Rows lie near named flat spaces through zero. A row that begins with a name and a colon came from that space; any other row is followed by the name of its block's space that it lies nearest.
pifoz-zuso: [  8   0 -33  38   8 -18  16 -31 -13   7   9   1 -32 -37 -28 -11  13   5
  44  16  50  32 -21 -10 -14]
dib-fut: [ 20 -13  -4  -1 -11   8  -7  20  19  14  -9  -7 -15  13  -2  14  -7  23
  -3  21   6  26  -4   3   0]
nudos-zuru: [ 24 -14 -13  21   8   5 -25  -6  19  13  10 -17 -24 -15 -15   1  13  26
  37  25  42  28  -4 -19  -6]
pifoz-zuso: [-20  -2   5  23  19   7  -9  25   3   9 -11 -20 -27  -5 -28   3  -5   5
  31   9  48  11  21 -10  -2]
tus-zem: [ 29  15 -72  33 -31 -11  46 -59 -21  -2  25  17 -13 -37   0  -1  15  29
   3  14   0  14 -57  13 -22]
nudos-zuru: [-20   4 -39  15   9  -2   4   8  15   6  27   9  25  -1 -30  -1  19  13
  33  17  21   2 -11 -26  -5]
dib-fut: [  7 -11  -5 -13  23   7 -43  23  25  -2  36   2  37  16   2  -8  17   9
  31   9  -9 -17   0 -32  15]
tus-zem: [ 61 -16  21 -16  23 -11 -27 -40 -19  11 -14  -1 -40 -21  31 -23  17   9
  18   3   1  20   0  17  -2]
buzik-tinaf: [ 25 -19  19   0  -6 -15 -23  14  24  -9  16   0   5   6   0   7 -11 -23
  17   2   1  30 -15 -27  12]
dib-fut: [-52  21 -51  20  -8  73 -10  10  20   9  18 -40  28  12 -13  10  23  78
 -35  23  14 -76  31   3 -10]
tus-zem: [-11  -4   4 -14  16  -5  -6  29  11  26 -17  11 -33   4 -23   6  -7  18
  40  18  30  34   9 -18   8]
dib-fut: [ 19 -20  33   1 -13  -3 -20  30  26   0 -10 -14 -18  14  -2  19 -25 -13
   0   5  10  36   2 -12  10]
nudos-zuru: [ -7   4 -39 -11  -7  19   9 -25   4  25   1   9 -13  -7  -9  -6  21  55
  -8  30   8  -6  -5   0  -2]
tus-zem: [  7  -2 -12  23   2  -3  13   6 -16  -4  -2  -8 -11  -5  -5  -3  -4  -3
   5   4  10   6  -9  15  -6]
pifoz-zuso: [-10   8 -41   8  -8 -21  46 -15 -18   1   6  27  20  -5 -14  -8  13  -7
  -4   5  -9   7 -28  12 -12]
buzik-tinaf: [  5  -3  17  -3   1   2  -5  -4 -11   0 -10  -5 -30  -8   6  -4 -13  -2
  -2  -2   5   3   3   2  10]
dib-fut: [-19  -2  30  30  16   7 -28  -7  -9 -25  19 -32 -15 -24  -8 -13 -11 -33
  18 -18  34 -24  17 -26  15]
nudos-zuru: [  0  -6  46 -34 -19 -23  -1 -44  39  15 -33  16  17  -1  -5  14  17 -29
 -28 -13   3  45  25 -12 -21]
pifoz-zuso: [ -9   0 -39  36   0  28  25  12 -15  28 -30 -29 -53  -7 -26   4   1  56
  -4  37  49  10   9  34 -17]
nudos-zuru: [ -5  -1 -18  10  11  13  -4  20 -16 -11  22  -7  11   7   4 -13  -2   6
   3   4 -11 -34  -9   3  14]
buzik-tinaf: [ 24  12  54 -41   6  -7 -11 -28 -28 -14 -24  10  -9  -3  57  -7 -11 -24
 -28 -44 -53 -24  17  29   5]
dib-fut: [ 16  -1   1  21  14 -13  -9  -5  -2  -6   7  -7   0 -13  -3  -2   7 -13
  31  -7  17  13  -2  -4 -12]
dib-fut: [ -8  -3  -1 -14   5  10 -15  11   9   0  13   3  16  11   2  -4   4   8
  -1   5 -11 -18   3 -13  13]
tus-zem: [  3  -1   2 -49   8   2   8 -24  -3  34 -37  23  -3  10  12 -11  27  30
 -25  11 -19   4  19  26  -8]
tus-zem: [ 15 -16  31 -12   6 -14   2 -10 -16  -8 -17  -1  12   7  16 -17   4 -38
 -31 -13 -21  -1   7  24   1]
pifoz-zuso: [ 25  -2  14 -46   7  -3 -27   1  48  21 -16  16  67  35  20  17  41  14
 -10  -5 -36  12  27   9 -31]
nudos-zuru: [ 37 -26  48  11   0   4 -49  53  37 -12  -3 -35   9  27  12  25 -21 -23
   6  -5   3  25  15  -7   2]
pifoz-zuso: [ 29  -1 -10 -21  -8 -13  -5 -31   6  -5  22  23  28  -2  22  -7  17  -1
  -4  -4 -35  -1 -24  -6   0]
buzik-tinaf: [ 11  15  21 -22  -3  -2  -6 -21 -13 -18   3   8  18  -1  39  -2  -3 -15
 -21 -33 -46 -31   3  12   1]
tus-zem: [-62  11 -43  60   1  31  12  17  -6  -9  28 -33 -11 -17 -48  -3  -6  18
  14  18  59 -34   3 -22   5]
dib-fut: [-18  20   5 -18   5 -19  19 -11  -9  -9  -3  26  42   4  10  -1  10 -28
  -7 -31 -32 -17   5   8 -13]
dib-fut: [ -7   4  17  22 -26 -28  30 -31 -13 -26   2   4  -4 -22  -7   2 -19 -58
 -17 -25   4  18 -17  -5  -3]
tus-zem: [ -7   2   8  16  14  17 -39  20  16  -4  21 -22 -20  -9  -9   7 -11  15
  43   2  32  -8  11 -35  13]
tus-zem: [ -2  -2  29 -33   3 -11   6  54  12  10 -35  15  21  43   8  20 -15 -15
 -14 -10 -32  18  17  20  -3]
pifoz-zuso: [ -4  -2  42  14   5  -4 -19  26  13 -11 -13 -22  -8   3  -4  17 -22 -30
  12 -19  19  15  23  -9  -3]
buzik-tinaf: [ 11   3  14 -23  13  -9 -10   4   6  -1  -7  11  37  16  19   1  15 -11
  -2 -17 -30  -7  13  12 -12]
buzik-tinaf: [ 22  10 -12  38  -3  -1 -13  33  12 -41  40 -20  71  18  21  20  -2 -27
   7 -29 -34 -28 -14   7 -20]
pifoz-zuso: [-11   9  -2 -32 -27  21  28  -9 -21  -2 -18   8  11  19  31  -2  -9  14
 -78  -6 -58 -42   1  40   9]
tus-zem: [ 45  -6  21   0  18  -3 -33  13  -1  -1  -4 -11 -23  -2  24   5  -7   6
  31  -6  -1  14   3   6   0]
nudos-zuru: [-33  19  -6 -30 -20   6  35 -25  -8   7 -19  22  20   7   7   0   7   7
 -53  -9 -33 -25   9  20  -6]
dib-fut: [  8   4 -18 -20 -10 -25  15  -3  16  -4  18  37  58  16   5   6  16 -15
  -1  -7 -40   9 -24  -6 -10]
buzik-tinaf: [ -6   7  12  -9  15  11 -40  11  10 -22  39  -3  31   4  17  -4  -1  -8
  20 -18 -20 -42   4 -31  19]
buzik-tinaf: [-20  -3  -7 -19  14   5   1   0   5  26 -16  10  -8   4 -18  -9  17  23
   6  19  17   5  16  -3   1]
buzik-tinaf: [ 42 -11  46 -46  16 -15 -22  10   8   9 -35  11  23  29  39   3  10 -15
 -15 -19 -44  14  23  31 -12]
pifoz-zuso: [-43   2  37 -36  26  37 -33  14   3  16 -23 -15 -16  12   2 -11   1  23
 -15   0   9 -43  56  -7  22]
nudos-zuru: [ 23  -6   6   6   6   2  -9 -29 -19   2  -5 -10 -39 -23  10 -14   1   7
   6   4  14   4  -2   7   3]
nudos-zuru: [-19   6 -22  21   6  16   2  -3 -11 -12  20 -14  24  -2  -3 -12  12   3
 -10  -1   0 -41   2   5  -2]
pifoz-zuso: [ -6   1  31  13  15   1 -22 -47 -18  -3  -2 -18 -64 -48  -6 -18  -6  -8
  28  -9  50   2  16 -25  11]
nudos-zuru: [ 13 -17  17 -34   0  -9 -17 -11  19  13  -3  16   3   7   2  -6  10  -1
  -2  11  -7  20   1 -17  11]
buzik-tinaf: [-19  23 -33  40   3  30   8  16 -19 -20  18 -29  19  -1   6   5  -1  18
  -8 -11  -5 -56   4  22 -12]
[ 15 -22  -1 -47  14 -14 -18 -11   7  19  14  37  -5   4   0 -26  15  10
  20  26 -12  17 -18 -29  31] -> nudos-zuru
[-31   7 -14  -2   8  18   8  24   3  17 -15  -4  -4  11 -17   4   3  28
  -1  13  15 -10  19   6  -3] -> tus-zem
[ -4   4 -21  33  -8 -17  34   0 -14  -3  -4   1 -10 -12 -21   4  -6 -14
   9   2  21  23 -17  10 -15] -> pifoz-zuso
[ 20  -3 -33   6 -12  -2  15  14   7   4   7   8  23  16   2   9   7  16
  -6  14 -18  11 -23  15 -12] -> pifoz-zuso
[ 17   0 -25  19  -8  33 -27  40  26 -18  36 -28  60  32  20  18   6  24
 -16   3 -33 -43  -4   7  -7] -> buzik-tinaf
[-56   5 -15  -7   2  17  20   5   1  17 -13   2   7   8 -30  -7  11  15
 -22  15  17 -19  21  -1   2] -> tus-zem
[-10  -6 -76  61 -10  19  46  73 -14  13   1 -21 -24  19 -42  13 -19  44
   9  50  34  15 -31  29  -5] -> pifoz-zuso
[-36  13 -16 -21 -20  28  21 -15   4   4  -6   3  42  18   7   0  16  21
 -67  -1 -33 -48  16  20  -7] -> nudos-zuru
[ 25  13 -31  17  -5  12 -15 -29   3   0  27  -6 -21 -27  10   6   7  41
  30   7  11  -4 -18 -13  -6] -> tus-zem
[ 16 -10   9  11  10  13 -20   1 -17 -14  10 -22  -8  -3  17 -16  -3  -4
  -7  -2  -5 -26   1  10  12] -> nudos-zuru
[-10   0  53 -13  18  -1 -40 -31  -4 -13   6  -9 -30 -28   8 -15  -9 -26
  20 -24  19 -13  24 -36  23] -> pifoz-zuso
[-19  16  -2  -5  -7  -5  26   5 -13  -4  -9  13   6   4   2   6 -10  -9
 -13 -14 -17  -9  -1  12  -3] -> nudos-zuru
[-36  15 -49   9 -30  50  12  15  42  19   0 -20  45  28 -18  30  23  66
 -48  26   1 -31  20  11 -27] -> nudos-zuru
[-44  15 -53  34   3  38   5  15  -1  -1  30 -21   9  -4 -26  -3   9  42
   7  20  26 -47   1 -11   2] -> buzik-tinaf
[ -3  -8  -6   1   8  -7   9   9   5  19 -18   4  -6   5 -20   0  10   6
   9  16  21  26   6   5 -10] -> buzik-tinaf
[-10   0 -20 -10  -6  15   1  -8  12  13   4   3  12   6  -6  -2  16  28
 -14  17  -2 -10   2  -3  -1] -> nudos-zuru
[ 10 -21  11  10  20   2 -37  56  12 -22  34 -15  36  26   3  -5  -8 -25
  21   0 -12 -16  -5 -18  22] -> nudos-zuru
[ 42 -23  39  10   0 -23 -21 -54 -21 -36  22 -11   5 -26  28 -31   3 -64
 -15 -24 -14  -4 -17  -4  12] -> tus-zem
[  0  15  42 -47  10 -11 -31 -31  -4 -23  23  26  26  -7  40 -12  -2 -32
   4 -43 -50 -38   5 -27  22] -> buzik-tinaf
[ 22   1 -42  19 -22  -7  35 -18 -17  -2   9   9  -5  -9   2  -1   2  12
 -12  13 -10  11 -38  21 -10] -> pifoz-zuso
[ 20 -13  21  -3  16 -22 -14 -25 -11  -4   4   6 -19 -20   3 -20   4 -26
  24  -4  12  18  -6 -13   9] -> nudos-zuru
[-29   4 -16  26   7  19   3  15  -6  -1   5 -21  -7  -3 -21  -3  -1  12
   4   9  28 -20  10  -1   1] -> tus-zem
[  6  -5   8 -11  -6   1 -15  -4  10  -5  14   3   2   0   6   0  -5  -2
   0   0  -8  -2  -7 -18  14] -> buzik-tinaf
[-11   3  -5  29  -6  22  -6  -4   9 -10   5 -33  24   1  -3   6  11   3
 -23  -5  11 -26  18   9 -18] -> nudos-zuru
[  2 -13  -2  -7   3 -17  12 -47 -15  10  -3  15 -23 -24 -13 -28  16  -9
   0  13  19  19 -11  -8   7] -> tus-zem

Rows lie near named flat spaces through zero. A row that begins with a name and a colon came from that space; any other row is followed by the name of its block's space that it lies nearest.
gelobseniv: [  2   0   9  28  15   8  10   9 -14   2  -3  23 -24   3   9 -30  -3   2
  10 -17  -4   3   3 -18  -1]
varodkap: [ -3 -35  -6  29  -5 -13  -1  11  17  -1   1 -34  32  10  -7  -5   4  17
  13  22  22  38   7   8  20]
tedupgumer: [-13  28  -2   7  18 -29  12   9  -3 -33   8  11 -22 -28  16 -10  -7   8
   7 -11  12  16 -16 -10 -13]
varodkap: [ 13 -11  44  23  47  -6  42 -12  21 -15 -24   5  37 -17   5  -2 -15 -13
 -28 -24  34  59   7 -27 -39]
paveztemid: [-15  -1 -12 -40 -14   7  -9  -3   5  34 -12 -16 -13   8 -31  -3  21  -6
  -4  30 -33 -48 -20  35  24]
tedupgumer: [-11  -2  -1  21  10 -14  13  13  21 -17 -14  17 -15 -23  -2 -12 -10   6
  -8 -12  25  36  -1 -33  -1]
nekovforob: [  8  33 -16 -27 -23  18 -16 -14  -9   5   7   9 -25   8  -1  21   0  -1
   0  13 -33 -57  -2   8  -4]
tedupgumer: [ 10  17  -5 -22   8 -20  -5  10 -26  15  18   9  -4 -21 -20  -3  12  12
  31  -3  -1  -6 -24  35  11]
gelobseniv: [  5  18   7 -17  28 -20 -20 -45 -11  20  30  31  66  -6  -4  -5  11   2
 -24 -32  21  21  14  -2  -6]
gadaduso: [-34 -23  23 -17   0  32  31   0  -5 -24 -28 -31 -39  43  22   0 -17 -38
 -21  20 -27 -26 -23   7   2]
varodkap: [ 24 -30  28  42  31 -26  35  10  35 -10 -16 -50  63 -19  -7   4   3  12
   8  18  35  67   8  11 -27]
nekovforob: [ 17  14   2 -29  12  -9 -31 -46   5  42  20  15  80  -9 -15   8  24  -3
 -33 -22   5  -3  29   6 -14]
paveztemid: [-13  -6  12  24  27  -6  21  10 -12  -2  -6  20 -25   1  -2 -39  -3   5
  11  -9   7  20 -17  -9  13]
paveztemid: [ 10   2   1   1  -7  -3   4  21   1 -10  -4 -12 -12 -17   7  11  -1  -2
  12  -2  -3  -4   0   5 -15]
gadaduso: [  0 -48  21 -21   5 -14   9  29  49  37 -44 -53  47 -42 -25   1  31 -29
 -29  -5   4  18  14  21 -23]
paveztemid: [ 18 -21   2  14  -5   4  -2 -11   9  14   4 -37  46  24 -10  11   8  12
   9  32   0   6  11  24   6]
tedupgumer: [ -8  -7   2 -18  -4   2   6  19  20  14 -28  -5 -18 -24 -14  -3   9 -16
 -14  -4 -10 -12  -4  -1  -6]
gelobseniv: [ 13   6  -4  28  -3   1  15   5   4 -27   0   9 -19   2   0  13 -22  20
  19  13  17  23  -6 -17   3]
tedupgumer: [-17 -36  -4  35  17 -41  -3   0  20  -7  15 -16  64  -5  -6 -19   4  23
   0  -2  58  86   9  -7  25]
varodkap: [-10  -4   6  19   8 -21  26  13   3 -39   4 -72   4  13  25   2   0   8
  27  49 -11  -1 -22  41 -12]
paveztemid: [ -5 -42  -2  15  -1 -21  -1  52  22  33 -22 -33   6 -34 -21 -32  31   1
  18  -2   3  18   6  19   9]
tedupgumer: [ 17  33  -7 -46  -1  -5  -3 -34  11  19   3  -9  26  -5 -35  34  10   8
  -8  36 -15 -32 -18  35  -2]
paveztemid: [ 20   0  19  -1   8   6  18  14  -5 -11 -10   7 -10 -18   4  16 -12 -11
   5 -19   8  13  -2  -6 -23]
varodkap: [ 60 -33  18   6  -3   0   6  24  11  27 -10  -6  48 -31 -37  36   1   8
  22 -14  36  51  17  11 -11]
nekovforob: [ -9 -23  19 -13  14  10  -2 -12   2  25 -11   6  27   6  -1 -14  10 -26
 -32 -26   1   6  14  -6  -4]
gadaduso: [ 10 -25  16 -10  -4  11   8   1  11   0 -15  -7  20  -1  -6  25 -10 -17
 -16 -10  18  24   8  -6  -7]
nekovforob: [ -7 -17   7  46  20 -32  12  27   4 -22   8 -34  19 -15  27 -28   7  11
  22  -3  18  40   7   5 -14]
paveztemid: [ -9   6 -15 -52 -20  10 -33 -38  11  32   5   8  33  12 -21  22  13 -13
 -40   3 -10 -30  10   6  14]
paveztemid: [ -5  29 -10 -81 -25  24 -18 -29   0  19  -8  15 -17   3 -21  42   2 -26
 -36   7 -32 -65 -14  13   1]
varodkap: [ 30 -26  11   3   1  14  -9  -1  -4  31  -2  43  29  -9 -26   9  -6  -2
  -6 -42  35  44  24 -25   9]
gelobseniv: [  8 -33  38  69  31  15  48   8  24 -29 -34  -4   3  10  21 -18 -26  -6
 -12  -9  27  59  18 -48 -27]
nekovforob: [  9   5 -10  -6  -5  -9  -2 -18   9 -11  10  10  22   1 -20  30 -15  18
  -1  13  31  32  -7  -4  16]
gadaduso: [ 58  19  12 -31 -11  29  -6  -6 -17  15   0  66  -5 -27 -24  53 -22  -9
  -2 -49  18   6  13 -25 -20]
gelobseniv: [-12   7 -11 -34 -14  17 -24  -6  -9  43  -3  -3 -15  12  -9 -18  29 -15
 -10   7 -50 -71   1  24   9]
gadaduso: [ 25  -4   4 -26 -28  35  12  10 -14 -10 -12  13 -41  13 -17  50 -29  -8
  14   9  -1 -10 -18   3  10]
nekovforob: [ 12  13  -6 -11   8 -22   3   6  21  12  -9  23   6 -46 -36   8   4  14
  -2  -8  24  25  -8  -7   0]
paveztemid: [ 17   0  31 -14  31   1  12  -6 -23  11   1  41  15 -18  -5  -2  -6 -16
  -8 -50  21  29  -1  -9 -15]
nekovforob: [-16  -7  -2 -21  -5  -7 -13  10  20  24 -15 -26  10 -19   2 -14  28 -20
 -22  -4 -23 -29  12  12 -15]
gadaduso: [ -6  38  10 -40  31 -19  -7 -24 -13  20  11  20  18 -28   0 -15  22 -15
 -22 -28 -17 -27  -6  14 -25]
varodkap: [  9 -17 -16 -31 -36  28 -31   5   8  44 -14  40  -9  -8 -36  17   4 -12
 -20 -26   3 -11  19 -22  24]
tedupgumer: [  5   7  -3 -10  -1   3  -2  -8   0  13  -1   9  -1   0 -16   2   3   4
   0   5  -4  -9  -5   5   7]
gelobseniv: [-17 -12  -2 -13 -23  17   9  27 -17 -22  -8 -33 -51  22  18   8  -8 -16
  18  22 -28 -34 -22  23   8]
nekovforob: [-25 -45  19  -5  16 -10  -2   1  22  23 -17 -28  52  -5   3 -24  22 -28
 -38 -21  11  27  19   1  -6]
varodkap: [ 11 -13  12 -11  -3  15   1   3 -14   8  -1  -4   5   9   1  11  -2 -13
   3  -8  -4  -4   2  11  -3]
nekovforob: [-17 -18   4  24   3 -13   7  19   4 -25   1 -38   4   3  32 -13   1  -4
   6   4   3  15   4   4 -11]
gelobseniv: [ 27  33  -1  18  -5  32  19 -23 -11 -27   0  44 -44  25  -4  27 -39  18
  11  16   0  -7 -10 -31   2]
tedupgumer: [  3  36  -8  11   9  -2   6 -40  12 -22   9  24   5  10  -2  13 -18  20
 -14  17  11   7  -3 -25  -2]
paveztemid: [ -9 -11   5  54  15   3  22  -5   8 -26  -5   7  -8  24  12 -22 -20  16
   3  11  19  37   2 -32  10]
gelobseniv: [-22 -10 -25  12 -20 -11 -14  43 -11   9   5 -31 -42   1   5 -35  23  12
  39  23 -31 -35 -12  31  25]
varodkap: [  8   7  38   4  38   2  31 -15  -4 -15 -10   9  13  -5  17  -3 -11 -19
 -19 -23   7  18  -1 -12 -37]
gadaduso: [ 22 -15  10 -19 -15  12  -3   9 -18  -2   8 -20  13   8   5  34  -6 -12
  14  -2   0  -2   1  25  -6]
gelobseniv: [ 20  19  11 -10  11   9   6 -23  -6  -5   2  43   5  -7  -7  22 -19  -2
 -14 -24  18  17   2 -25 -11]
varodkap: [ -7   3 -17   9  -1  -7 -25 -13  13  33   5  12  21  -3 -12 -28  23  11
 -12  -3  -6 -10  20  -9  11]
gelobseniv: [  1  18   7  -4   3  26   6 -37 -23 -13  13   9  -7  46  15  10 -16  -3
  -5  15 -18 -27  -7   1   2]
gadaduso: [-12  34  -5   9   0  32  16 -29 -19 -35   0  66 -69  35   6   2 -43   6
  -9   1   0 -10 -20 -49  19]
gadaduso: [-16   1  10 -13   9   7  10   8   2  11 -20 -10 -24  -4   5 -22  13 -21
 -12  -1 -31 -35  -7   8 -12]
tedupgumer: [-44  29  -4 -12  12  -8 -11 -14 -29 -18  22  -8 -23  19  50 -37  13 -17
 -11  -6 -40 -53  -8  11 -11]
gadaduso: [ 18   8   7  -4  10   1  -1 -10  18  16 -13  44  15 -30 -21   8  -5  -2
 -25 -34  24  26  17 -37 -14]
nekovforob: [-21 -31   3  10  -6   3   8  11   7 -12  -9 -29  -2  20  10  -6  -4  -8
  -3  14   4  12  -3   3  13]
tedupgumer: [ 44 -19   8  26  -9   9  11  37 -14  -2  -2  22 -16 -18 -16  20 -19  15
  42 -20  30  42   3 -10   3]
[ -3  26  -2 -39  10 -20  -7  -7 -14  13  13  -7   7 -17  -8   0  19  -3
   4   3 -18 -29 -19  37  -6] -> gadaduso
[ -3   7  -1 -30  -2  -7   3 -14  -7 -11  10  -7   9   6 -10  26  -8   1
   0  15   9   5 -22  21  11] -> gadaduso
[ -1  35 -23  -1   4 -26 -17 -14 -16  -3  34  12   5  -5  -4  -6   7  29
  21  11   1  -7 -12  15  14] -> gadaduso
[  1  -7   0  26   6   6   0 -18  29  21 -13 -13  27  13  -7 -19  14   8
 -16  21 -11  -7  21  -9  -4] -> gelobseniv
[ -1 -13  14  19  14  -1  10  -4 -27 -20  18  -7  11  26  22  -7 -11   2
  16  -4  12  24  -5   8   6] -> varodkap
[-10 -25  17  10  12  -7  12   1  12 -10  -8 -29  30   4  14  -3   1 -13
 -14  -2  13  27   8   1 -12] -> gelobseniv
[ 10 -39   8  13   6 -21  -3  -2  45   9 -11 -14  78 -24 -18  16   3   2
 -28 -15  55  76  30 -19  -6] -> gadaduso
[  8 -17   9  51   5 -11  27  51  14 -42 -20  22 -37 -41  14  -3 -29   7
  16 -36  47  71   6 -52 -16] -> tedupgumer
[  3   5  -3 -20  -2   1 -23 -20   3  34   7  -4  35   0  -6  -4  24  -7
 -18  -4 -18 -27  18  13  -7] -> nekovforob
[-12 -10 -18   4 -12  -4 -20  -3  23  27  -5 -12  17   1 -13 -17  22   7
 -11  14  -9 -12  15   1  14] -> varodkap
[  4  -2   9 -22  -4  -8  -4  29 -32  -5  15 -38  -6  -9  28   5  14 -18
  27  -9 -24 -29  -8  46 -21] -> tedupgumer
[ 17 -12   8  26   6 -12  19  29  25 -15 -20  14  -4 -40 -11   9 -15   8
   4 -20  39  56   6 -32 -13] -> gelobseniv
[ 28  15   1 -11  -1   0  -5   5  -5  17   2  14   3 -23 -14  13   6   4
  11 -11  -3  -8   4   7 -13] -> varodkap
[-24 -21  -5  -1 -14   5   3  31  12   6 -24 -33 -32   0   4 -20  13 -14
   1  16 -27 -28  -5  11   5] -> nekovforob
[  7  35   4 -34  -3  12  -6 -13  -8  -4  -1  27 -19 -16  11  20  -5 -21
 -22 -25 -18 -35   3 -13 -30] -> nekovforob
[  8  16  -9   3  -2 -11 -18  -6 -31  -5  38  -7  13  10  19   0   6  14
  27   1  -7 -12   1  25   1] -> gadaduso
[-24  -3 -10  20   8   7  -9 -25   5  12   1  34  -1  25  -6 -35   0   9
 -20  -3   6   8   8 -32  29] -> tedupgumer
[ 12  57 -19 -39 -15 -14  -5   4  16 -18  -4  22 -34 -54  -9  41  -7   3
  -7  -4  -5 -27 -12 -10 -29] -> nekovforob
[-15 -22  15  19   2  22  25  20 -16 -25 -15   0 -47  25  21 -13 -22 -14
   9  -3  -3   6 -12 -13   8] -> nekovforob
[-13 -14  53  13  38  33  38 -19 -50 -38   2  12 -16  52  56 -16 -32 -40
 -14 -34  -4  10  -7 -15 -21] -> gelobseniv
[ -3 -20   5  49  14 -11 -11  13  18  19  -4 -10  30 -13  23 -48  25   0
  -9 -26  -1  13  44 -22 -22] -> gadaduso
[ 14  13 -22  -4 -20  -9  -7  27   8   2  -4  19 -33 -34 -25  15  -3  19
  23   1   9   2  -8  -6  10] -> gelobseniv
[ 43  25   7  -5   7 -34  20  30 -13 -38  17 -14   2 -51   0  47 -15  19
  49  -2  28  35 -23  29 -31] -> tedupgumer
[ 25  24  -4 -43  -7  26 -23 -61 -12  31  17  51  34  24 -34  37  -8   2
 -25  -5   4 -15   6  -5  16] -> nekovforob
[-28  21 -14 -15  13 -14  -7 -52  32  11  -1   4  34  12 -22  -9  10  10
 -42  29   1  -6  -5  -7  16] -> tedupgumer
[-12 -42  -8  10  -9   4   1   6  14  23 -13 -20  11  25 -33 -13   7  12
   7  32   9  18  -8  14  46] -> nekovforob
[ 47   7   5  15  -3  -1  22  24   7 -17 -10  23 -17 -36 -24  39 -26  20
  30  -6  33  41  -7 -15 -12] -> tedupgumer
[ 19  -8   6 -61 -26   5 -10  37  21  24 -32  -5  -6 -62 -19  43  11 -38
 -21 -36  -4 -17  10   5 -34] -> paveztemid
[  3  14  -9   3  -7 -15 -18   9  -6 -15  19   5   6 -21  24   6   1   1
   3 -25   9   6  16 -10 -18] -> paveztemid
